In the rows, zero is written as 128.
Each row is followed by its class number. Each block has new classes, again numbered from 0 up, in any order.
[ 88 126 150 121 139 136 110 124 121  96  75 142 113 174 106 123 105 121
 148 115 116 160 142 112 164  89 108 137 105  99 107 120 142 128]
4
[115 139 125 135 147 102 127 129 141 134 159  99 114 128 135 123 109 134
 120 122 101 188 140 120 102  75  84  99 143 163 126 144 128 126]
2
[158 149 145 165 153 128 106 106  93  97 106 136 135 144 156 180 142 127
 122 164 126 112 112  99  68 166 142  98 126 103 111 132 105 177]
6
[123 104 126 122 129 132 132 158 128 147 136 166 125 142 124 146 139 124
 173 165 113 128 129 104 164 104 125 155 124 139 138 100 141 119]
3
[ 91 127 133 119 105 118 133 111 138 124 118 129 100 121  87 120  75  93
 125 127 114 116 139  93 152  89 135 155 114 118  87 137  96 120]
7
[ 98 148 112  97 154 131 126 139  87  82  82  68 133 124 130  89  97 124
 132  97 114 190 172 185 184  80 106 136 121 166 116  91 159 158]
0
[127  99  89  82 120 150 151 152 126 146 134 142 132 105  93 125 127 143
 126 136 143 132 158 136 121 141 209 146 139 110 100 105 121  95]
9
[115 129 106 105 125 140 143 115 131 128 144 139 120 133 131 110 127 123
 155 120  92 153 146 137 128 110 183 136 156 124  98  83 116 100]
10
[109 113 130  76 127  94 144  98 133 115 136 115 147  76 115 129 145 123
  89 132 157 103 178  80  77 112 120 143 179 169  84 119  77 100]
1
[122 136 168  66 122 144 114 134  95 114  86 164 116 131 147 134 138 121
 168 129 145 122 154 144 101 110 135 115 114 107 100 138 161 119]
7
[159 122 122  90 129 123 131 130 113 139 114 151 107 132  87 157 136 133
 154 147 151 108 146 149 115 139 116 134 128 114 123 131 137 106]
0
[177 137 100 108 102 121 137 138 117 160 148 170 148 130 111 116 133 139
 131 147 146 106 119 138 129 112 121 155 159 103 115 143 146 137]
1
[ 98 129 103  64 136 124 146 103 135 109 113 147 148 140 113 113 128 123
 110 129 146 137 127 125 137 126 113 104 138 134 125 127 151  90]
4
[147 124  96 119 117 120 139 131 107 138 121 158 109 128 124 156 144 137
 150 148 116 106 138 131  73 143 152 133 156  99 102 128 120 115]
6
[158 129 118 141 107 159 105 129 139 153 131 163 130 130 164 117 132 139
 167 130 128 139 156  98 124 120 144 153 150 111 148 133 116 112]
8
[138 104 119 121 107 157 126 150 141 141 111 148 120 106  81 169 123 119
 140 116 139 111 138  99 129 174 142 152 110 107 147 134 147 107]
5
[135 139 122 195 108 145  82 119 171 148 135 131  89 120  99 168 132 114
 128 117  85 129 113 107  90 143 170 140  84 109 157 126 143 105]
7
[144 100 121 123 127 130 150 175 147 161 149 162 125  83  91 133 132 105
 118 150 139 107 129  75 122 144 140 168 153 124 148 120 123 108]
0
[118 107 137 144 156 118 135 171 132 125 123 193 141 152 124 163 143  91
 133 142 146 131  88 128 156 148 149 131 105 109 185 131 121 102]
9
[126 140 168 107 101 127 123 134 139 118 171  95 112 127 111 143 124 143
 118 104 111 158 156 146 147  75  90 133 123 138 123 125 116 103]
4
[110 159 114  94 122  98 159 152 139 144 164 113 155 123 154  94 133 139
  78  95 116 139 128 125 148 101 109 138  99 166 138 118 109 119]
9
[ 82 134 144 108 112 115  95 107 137 151 139 151 130  91 207 108 145 103
 133  96 128 113 152  94 127 113 134 130 126 185 164 117  98 107]
1
[125 152 100 118 124 131 103 157 141 153 147 104 101  44  99 134 142 103
  96  85 121 144 127 143  99 138 120 133 109 121 154 103 160 118]
10
[ 87  87 106 154 107  97 154 217 111 121 117 132 123  80 104 161 161  86
 132 124 142  98 118 136 143 141 121 161 172 171 166 113 148  88]
0
[117  98 113 136 137 172 117 155 139 132 118 142 118 117  98 123 101 110
 150 139 115 153 139 107 167 116 192 162 105 120 132  96 141 124]
7
[119  78 100 136 145 127 161 165 146 134 140 138 121 115  65 133 142 160
 124 179 125 171 167 126 139 128 157 128 151 120 135 125 156  98]
2
[131 124 170 141 126 144 102 102 104  91 101 153 155 128 122 163 121  82
 116 146 143  96 101  87 105 112 151 147 161 110 102 130 118 154]
4
[101 105 143 105 116 128 133 143 143 132 116 195 131 148 113 153 130 114
 132 164 125 135 120  68 161  91 140 113  99 140 132 137 183 113]
2
[132 120 115 138 130 146 129 139 113 105  72 109 138 119 155 132 128 127
 137 127 134 120 130 129  81 135 147 148 129 121 110 138 131 138]
8
[ 88 162 131  87 138 153 105 144 106 147 115 130 104 182 123 113 111 128
 132 118  95 164 123 152 118 110 142 113  88 143  89 129 166 156]
8
[ 98  76 116 181  94 122 142 179 151 166 164 177 113 159  95 126 129 150
 135 150  97 143 140  75 137 117 173 139 126 189 173 185 145 109]
5
[135 111 109 114 104 143 138 128 108 124  99 160 132 156 149 127 118 143
 160 123 162 123 125 148 142 132 144 135 149  81 103 122 123 120]
7
[128 136 129  48 104 155 125 107 103 142  96 171 101 171 139 130 131 153
 168 118 140 139 164 187 116 106 169 149  89  88  96 112 146  97]
3
[103  99 141 160 132 144 136 153 131 160 155  72 136  75 138  91 110 115
 142  91 109  85 142 175 145 169 168 166 161 172 171 142  96 112]
5
[ 63 112 149 100 120 150 107 171 119 140 132 180 140 134 103 151  92  61
 112  96 132 154 108 105 125  80 139 152 170 145 120 136 164 105]
4
[127 138 136  61 132 154 154 123 131 144 129 158 135 161 152  89 140 126
 155 113 133 110 126 101  98 169 163 145 126 134 103 101  93  98]
9
[149 125 104 117 119 134 138 148 129 149 128 164 149 151 130 143 146 137
 121 144 129 115  86 191 139 117 159 145 110 122 158 132 181 128]
5
[ 94 116 155 129 137 151 108 137 121  95  72 164 103 125  79 139 111  86
 158 123  99 156 166  85 136 125 168 143 123  91 120 129 150 128]
5
[136 153 162 135 110 142 134  98 111 128 126 128 124 173 146 111 113 131
 131 123 128  94 103 148 112 149 169 134 109  99 103 149 100 137]
3
[ 82 136 127  76 119 138 146 143 112 119  96 180 103 129 100  87 125  87
 143 107 135 141 159 138 134 136 161 160 102 122 154 143 145  74]
3
[134 131 109 100 112 132 133 203 113 139 126 174 105 138  80 173 131 100
 133 119 139 149 112 140 116 108 139 167 102  97 114 114 152 105]
1
[121  98 135 114 119 147 129 139 142 151 138 146 112  98 135 139 113 118
 156 120 123 135 132 124 128 126 148 137 145 100 118 110 122 115]
10
[ 85 107 126 102 116 117 105 128 123 158 110 129 100 100 154 104 118 124
 101  88 157 115 133 135 142  85 160 138 132 116 104  94 111 136]
0
[111  83 164 131  88 155 133 199 136 177 167 165 115  97 152  79 116 133
 148 113 185 112 126  83 123 147 161 112 169 136 145 181 124  98]
10
[113 104  81 166 153  81 117 119 117 111  98 117 139  60 126 166 131 122
 141 166  85 170 187 125 179  76  61 140 121 167 193 123 162 160]
2
[ 97 115 142 138 130 114 134  85 134 115 106  88 124 130 142 111 125 165
 151 147 124 137 186 160 152 132  98 120 138 156 136 142 117 112]
2
[ 89 139 136 125 141 134 159 176 123 120 147 119 110 101  94 111 100  98
 129 168 107 152 171  91 160 137 149 165 104 136 130 119  84 109]
3
[121 136 126  66  99 160 139 126 130 130 120 153 136 136 123  89 134 127
 147 132 155 133 136 147 147 143 113 148 148 138 127 116 165 107]
7
[134 141 106 110 134 116 122 101 135 135 142  82  97 121 156 129 118 142
 133  80 129 132 142 141  67 137 139 104 100 143 114 130  66  94]
1
[128  87 137  59  87 152 131 142 126 163 100 185 116 200 158 141 127 148
 176 110 159 108  67 156 126  92 139 141 117 104  74 107 161 130]
9
[142  91 114  92 146 101 147 126 122 159 118 135 132 110 146  77 132 112
 120  53 120 126  68 181 131 108  35 146 168 137 169 130 176 186]
0
[128 134 103 156  99 105 151 185 148 162 146 147 169 109 157 128 129 130
  85 145 177  94 123 133 123 121 143 163 139 173 184 170 134  63]
0
[111 155 177 155 121 119 133 183 119 163 139 128  90 154  63  92 123 110
 127 150  81  99  87 112  42 136 132 158 172  95  46 163 137 167]
9
[107 156 109 126 119 102 135 132  59 122 119 129 154 145 198 135 126 113
 147  70 112  80 112 200 186 140 134 107 139 127 139 120 116 134]
6
[140 110  96 139 139 141 129 109 125 127  99 190 166 177 167 158 140 146
 156 121 152 166 130 170 124 151 132 139 149 110 169 121 147 103]
10
[154 143 101 186 117 128 120 108 108 114  80 139 155 134 153  84 134 148
 139 195 148  83 128 131 153 122 182 154 111 112 146 149 139 149]
3
[ 78 144 162  93  96 140 154  99 144 128 125 134 123 149 126  25  94 130
  93  68 133 146 164 134 153 105 161 173 135 117  95 135  97 106]
10
[ 87 116 127 100 105 160 117 124 139 131 102 158 101 152 106  90  94 126
 161 142 140 141 147 130 167 114 179 122 118 112 105 134 154  95]
7
[138 120  75  68 123 138 141 125 154 140 107 157 122 117 141  98 158 131
 142 137 145 125 110 149 114 129 149 144 111 121 135  91 161  91]
1
[137 130 137 164 135 136 100 112 104 154 114 136 119 139 128 113 110 114
 161 175 119  81  97 137  86 130 150 144 164 115  91 149 125 175]
7
[112 179 133  52 157 129 163 169 112 111 121 112 161 132 125  88 147 145
  61  85 177 142 146  93  53 171  91 108 134 119  95 141 124  94]
4
[ 84 119 139 111 120 170 125 160 160 133 108 124 132 162 126  66 162 181
 127 117 159 140 142  78 122 184 126 108 133 147 127 119 174  86]
4
[107 140 141  76 104 123 160 115 121 109 116 173 117 139 149 124 102  87
 126  95 132 145 139 103 116 125 132 136 142 115 119 135  96  98]
0
[131 107 135 126 127 129 111 142 124 145 116 156  98 138 105 143 155 137
 165 128 121 121 131 134 114 121 104 146 143  91 129 118 140 116]
4
[ 80 124 169 112 119 174 113 145 151 177 158 109  68 101  96   4 100  77
 134  91 145  98  70 127 161 174 147 148 151 110 130 114 117 136]
3
[104 116 138  81 101 147 128 122 114 126  85 131  98 158 138 170 100 130
 160 101 117 131 140 166 137 104 163 141 107  97  67  89 136 117]
0
[112 122 138 117 138 130 126 149 117 156 153 173 134 139 152 102 140 105
  96  71 116 149 107 153 136 114 125 162 133 148 182 122 136 146]
6
[113 116 141 226 127 136 150 134 154 159 151 135 171 122 172  70 102 134
  84 148 105 115 120  80 113 177 156 181 135 162 188 187  91 164]
7
[133 109  87 102 139 117 133 109 118 147 108 150 135 167 130 135 134 167
 157 104 115 133 163 133 123 116 152 140 122 118 103 104 109 112]
9
[ 85 100  70 148 160 108  99 131  71 144  93 134 131 111 165 154 132 132
 159 114 107 127 156 175 163 121 174 109  98 150 169 112 144 145]
3
[126 151 151 127 155 123 122 151 112 136 116 100 111 120 148 146 136 125
 105 121 149 118 120 152  75 156 103 134 115  89 109 132  80 145]
8
[ 91 128 115 120 163 113 130 120 133 138 133 106 163 140 139  96 107 173
 123 108  91 167 202 177 193  84 138 115 108 161 149 135 150 105]
7
[132 129 129  99 118 129 124 125 129 131 133 159 137 157 132 154 112 101
 162 125 118 128  95 105 102 107 123 112 160 135  99 132 138 116]
9
[126  92 114  84 151 151 105 153 152 176 117 159 123 151 116 141 137 146
 158 115 136 135 109 141 142 119 144 129  97 119 131  91 173 110]
9
[104 149 108 116 137 102 144 153 126 135 137 108  96 114  63 110  94  94
  80 122  88 139 119 104 128  81 144 150 106 137  88 115 124 146]
0

Next block: new classes, numbered from 0 again.
[140 195 144  48 161 131 116  95 138 195 165 143 115 137 155 168 120 186
 110 104 116 152 100 157 102 165  87 149 186  97 120 128 166 174]
8
[135 166 118  53 172 110 125  76 140 163 164 154 137 130 168 185 138 181
 107  83  91 147 115 159 112 163  70 144 178  66  95 129 157 170]
4
[161 188  93 139 174 132 165  78 175 179 113 134 135 117 122 139 196 152
  75 100 152 101 106 152 136 160 113 179 158 136 143 110  75 176]
9
[101 171  79  72  96 127 189 163 140 118 118  57 162  99 132 117 118 209
 118 169 191 103 110 159  61 145 172 133 118 196 134 119 141 119]
8
[145  86 148  81 117 168 130 114 133 177 133 163 138 126 164 172  98 124
 121 156  82 151 114  92 110 135 106 118 152 110 107 164 133 143]
3
[115 170 114 117 114 146 142 113 160 162 126 101 120 111 123 114 163 197
  55 117 174 128  88 159 113 167 140 167 141 154 137 118 151 167]
9
[117 216 129  55 169 104 127 111 149 163 142 137  98 137 164 139 127 169
  85 130 117 144 109 166 115 162 123 156 180  93 111 112 152 180]
2
[136 134 133  81 162 128 147 121 122 122 118 129 110 120 158 141 124  78
 151 173 133  94 141 177 133 148 180 120 112 164 160 120 100 115]
11
[103 147 127  99 141 137 162  67 154 157 107 102 159 115 126 117 161 146
  95 133 152 125 104 176 140 165 147 147 132 136 149 124 150 154]
3
[145 154 102 106  75 179 162 168 122 133 151  70 139 112 108 125 139 176
 116 147 166  93  99 137  87 130 173 120 119 181 129 147 122 107]
9
[136  83 136  97 117 173 127 115 123 171 124 172 142 125 178 157  88 128
 113 158  78 147 131  88 121 122 125 125 135 132  98 180 120 151]
2
[117  34 126 118 191 109 167 154 113 158 125 164 162 111 204 140  57 125
 133 194  34 175 144  60 133 132 126 124  99  65 113 123 183 174]
5
[122 144  68 102  88 161 156 176 111 158 154  66 135 105 118 129 140 212
 113 137 183  92 106 131  62 129 148 123 135 148 103 147 130 115]
1
[129  72 150  71 133 162 128  89 128 172 112 167 163 120 180 170 102 118
 115 166  73 151 131  88 122 137 121 115 134 125 128 177 118 150]
8
[ 98 155 108  93 172 115 167 152 120  86 115 136 123 106 144 135 118 102
 135 176 154  78 157 171 137 155 217 127 101 173 178  86 118 109]
6
[139 103  60 133 125 147 188 192 119 161 143  87 175  86 126 142 151 180
 105 138 154 100 129  94  72 121 139 126 100 130 111 136 125 108]
2
[121 107  61 126  84 153 167 199 104 136 172  67 127  93 109 127 153 205
 100 140 166  91 108 116  77 119 184 136 126 138 129 136 161  98]
9
[171  30 153 104 170 152  88 120 123 175 151 189 116 134 144 197 141 127
 106  79  72 125 155  69 118 135 104 133 139  99 104 128  94 116]
4
[129  81 170  73 100 196 114 110 120 178 127 150 162 131 165 126  80 125
 125 167  96 174 122 101 120 140 125 109 134 144 113 186 146 139]
1
[122  85 126  96 141 156 127 127 114 164 135 174 140 106 172 163  88 145
 104 142  71 137 140  88 122 143 134 119 122 122 112 143 144 155]
6
[117 154 135  77 172 127 156 129 130 105 133 121  99 124 147 143 124 102
 137 170 148  85 133 182 130 163 197 133 111 172 164 112 126 115]
11
[114 178 135  68 174 133 178 118 142  90 107 120 143 129 137 132 116  94
 151 184 152  98 121 189 133 162 207 129 106 185 173 116 114 109]
7
[124 193 133  27 150 132 107  87 128 191 153 169 131 137 172 193 111 180
 146 120  82 161 107 142 108 168  70 136 176  82  81 139 165 184]
4
[137  87 144  82 152 144 139 145 124 142 171 166  95 138 193 146  53 128
 105 169  61 169 141  80 112 142 120 127 146 104 110 136 166 166]
6
[105 161 122  59 152 124 153 161 134  99 143 124  95 108 153 139 105 133
 107 172 149  97 140 178 113 159 202 142 136 171 152  96 150 115]
6
[132  98 122  80  93 158 135  99 127 162 117 137 149 120 175 132 114 136
 124 145 101 169 122 114 105 140 108 118 137 147 100 169 113 153]
0
[163  62  81 122 166 158 191 153 123 156 148  83 203  81 112 158 174 140
 137 135 148  93 123  91  79 124 130 109  85 156 140 140 109 106]
8
[103 191 150  69 129 163 156 148 139  96 122 110 101 134 125 139  91 121
 123 190 160  87 114 184 133 142 211 140 120 191 156 130 154  97]
7
[154 185 130  83 187 110 155 152 135 131 138 123  83 121 143 143 136  95
 129 157 146  76 124 178 138 162 191 139 117 153 161  90 114 111]
11
[126 121 112 109 200 114 172 155 128 101 145 123 104 112 141 147 133  94
 132 165 143  71 144 152 132 153 213 138  94 160 173 100 135 104]
11
[140  84  67 204 174 131 194 137 119 221 138 105 156  80 141 114 169 178
  40  98 150 106 119 110 151 139 118 153  72  91 136  97 168 165]
0
[144  83 137  67 116 164 132 112 125 183 131 156 153 114 174 173 102 124
 123 167  94 139 131  92 109 125 128 114 142 136 119 171 130 142]
8
[126 214 141 103 172 137 162 154 164 200 105  97 139 118 132 112  78 193
  24 196 170 129  89 117  94 130 138 132 128 110 156  81 175 136]
3
[127 173 111 131 111 112 157  86 176 168 112  94 150 116 126 101 193 167
  74 111 166 141 115 167 123 173 122 171 151 130 140 107 126 173]
9
[116 147 116  98 192 125 172 159 133 102 130 123  98 115 136 153 122 112
 117 175 151  61 121 172 134 146 227 147 104 164 166 101 135 102]
7
[165 123  77 106 105 163 179 206 113 171 176  78 139 100 125 152 138 199
 115 152 172  97 108 115  42 129 144 123 129 142 121 124 122 101]
9
[154 127 144  71 181 142 115 102 122 180 169 161 163 133 163 158 133 129
 132  93  84 165 129 121 110 169  88 102 154  82 124 143 133 164]
1
[129 127  85  78 113 151 169 153 118 148 158  59 131 108 128 133 135 196
 105 143 165 101  95 136  75 131 157 132 123 156 120 147 154 120]
8
[140 141 134  84 168 136 151 128 122 115 130 126 122 128 147 146 130  78
 150 157 151  98 137 175 127 145 190 122 103 177 159 119 107  96]
0
[148  48 128 122 132 165 140 116 114 187 136 179 171 104 166 165 118 128
 118 124  58 153 128  79 133 140 110 115 124  94 120 167 126 148]
7
[139 162 134 149 112 138 157 140 149 199 141 109 151  86 134 105 170 175
  65 124 151 131 102 167 142 177 131 150 127 125 156  90 157 174]
9
[111 160  71 177 193  71 170  99 161 195 103 113 182  75 137 118 196 166
  73 118 134 113 139 130 148 155 138 152 127  70 162  72 131 197]
5
[200  42 120 205  67 149 104 213  87 252 174 170 134 126 162 154  64 116
 135  81  72 148 195  16 154  88 129 123  81  81 104 122 212 105]
4
[144 115 104  92 215 101 162 185 119  87 143 104 106 102 138 166 149  83
 147 162 175  61 140 182 102 132 204 119  99 143 177  82 103  77]
5
[114 192 107 114 111 139 148  99 160 188 129  84 134 102 121 112 177 199
  60 103 183 125 104 173 115 168 137 166 141 154 130 114 153 159]
0
[ 83 173 122 106 179 103 162 128 137  71 123 121 114 121 149 151 129 113
 131 159 156  71 131 193 140 172 231 135  83 184 166 101 142 124]
0
[131 184 152  60 161 126 129 139 138 118 137 122  87 139 138 150 135 101
 120 136 156  76 124 195 144 160 210 133 117 164 149  97 128  91]
12
[130 157 125 106 161 102 159 160 130 137 163 119  86 111 152 136 118 117
 119 155 145  97 127 165 128 162 199 143 129 140 157  99 139 119]
10
[115 154 162  84 168 134 154 143 126  91 152 110  90 129 138 137  95  89
 132 181 165  90 120 182 130 152 206 121 103 175 169 116 136  97]
10
[136  88 141  99 147 161 140 115 121 185 146 157 144 108 161 155  90 120
 125 166  96 152 119  92 117 134 120 121 133 121 120 162 142 142]
10
[113  89 130  81 123 189 133 113 123 175 138 169 148 110 160 162 100 149
 114 171  95 141 100  81 126 133 135 117 135 133 108 176 151 142]
12
[125 171 138  76 154 120 144 134 139 128 133 125  83 117 150 148 140 110
 125 157 146  85 131 195 133 172 185 145 131 161 156 104 123 123]
11
[118 203 113  91 127 141 159  89 154 186 110 118 163  99 133 106 148 179
  74 126 155 138 125 166 129 173 119 152 151 145 141 104 129 169]
6
[115 185 120 121 127 148 159  98 168 179 116  97 159 108 119 114 174 179
  66 117 174 126 111 163 122 164 119 163 132 149 129 124 133 165]
2
[117 147  99  76 128 140 154  88 144 156  99 105 180  92 124  86 173 163
 101 107 141 149 126 157 120 182 155 147 130 179 148 120 104 144]
6
[105 205 118  87 123 157 151  84 151 165 122 119 149 107 130 114 133 189
  76 127 155 132 114 161 123 174 138 149 147 162 142 123 139 169]
6
[124 210  96  99 125 122 176  92 180 180 111  96 186  86 121 114 173 203
 100 124 166 142  92 165 113 172 106 165 160 143 119 109 133 188]
5
[ 97 133  95  98 114 147 178 118 118 146 160  79 149 106 139 143 121 177
 122 162 151 113 110 127  83 146 139 110 118 132 112 156 147 151]
10
[171 161 124  84 181 120 114 122 130 205 162 170 136 114 145 165 148 172
 100  60  82 155 126 116 109 177  73 139 165  70 110  99 124 164]
6
[154 178 132  65 150 122 121 104 131 194 162 144 115 142 159 151 122 174
 121  97 112 167 117 154  94 157  79 148 183  94  99 118 144 159]
0
[132 115  54 124 115 136 178 177 118 127 145  80 136  94 120 140 138 185
 123 140 157  78 109 127  70 114 168 123 132 145 127 128 118 101]
3
[119 162 137 108 204 125 160 163 141  87 138 119 106 124 130 154 130 106
 114 160 169  62 133 179 122 150 217 141  92 177 168  96 124  98]
2
[139 148 122  78 177 117 129 115 118 193 174 150 133 110 155 170 123 169
 116  96  99 146 110 135 102 165  97 127 157  75 110 125 157 158]
10
[ 95 137  85 156 143 128 151 123 154 171 139 115 123  95 130 137 171 201
  40 100 167  93 131 145 119 149 161 178 138 129 135 114 158 161]
2
[ 92 145 168 102  89 139 156 150 135 112 120 127 138 121 138 146 109 100
 163 231 140 104 140 135 156 147 172 121 104 152 129 112 154 125]
4
[ 84  89  60 171 175 178 189 201 103 117 105 117 214  26  86 168 130 162
 125 203 196  26 136 104  97  94 193  96  42 199 166  98 144  85]
6
[153  99 147 110 124 196 138 117 131 197 132 174 186 110 149 163  85 150
 116 165  70 149 119  55 134 118 101 122 128 128 106 169 140 139]
4
[133 141 104 112 155 143 163  91 154 185 126 114 151 100 133 135 175 155
  74 111 156 129 123 139 117 169  94 147 128 126 143 123 130 162]
11
[126 129 141  77 193 111 153 141 123 114 147 118 109 114 147 162 118  94
 134 162 154  85 129 179 112 152 193 121 103 149 155 106 129  94]
10
[113 194 114 122 118 139 158  99 172 183 125 106 160 101 128 134 182 182
  74 115 178 126 112 164 114 176 111 159 139 139 125 124 134 177]
2
[121 121 134  64 167 123 141 141 121 118 147 113  95 128 152 161 129 104
 136 153 148  83 138 171 119 153 214 135 112 169 165 115 144 109]
8
[119 131  84  90 115 162 177 159 128 131 160  69 148 114 113 130 144 187
 122 138 179 106 107 120  70 143 148 116 109 165 114 131 140 112]
12
[134  89 149  93 129 178 130 125 127 172 141 164 159 125 168 151  88 132
 118 159  83 147 127  80 122 145 134 110 129 132 111 173 141 152]
1
[122 104  88 103 139 101 209 166 131 135 137  63 150  89 154  89 134 150
 121 217 193 119 122 185  77 119 159 146 132 136 128  96 144 116]
2
[130 206 157  47 150 129 122  69 139 174 144 159 138 135 167 163 113 175
 116 115  87 157  91 164 136 179 100 132 176  82 106 139 143 195]
5
[131 123 120 156 174 149 152 117 144 182 156 118 133  89 135 146 175 164
  55  85 141 103 108 151 145 171 136 153  95 137 143 112 166 163]
0
[110 160 142  64 177 132 144 135 136 103 142 124  89 140 141 158 127  99
 135 165 162  75 129 176 130 157 215 130 111 172 151 103 134 102]
12
[ 78 195 124  74 144 130 157 147 144  89 138 125  99 130 135 111  92 145
 143 180 168 100 127 186 132 154 242 160 145 206 167 100 173 104]
12
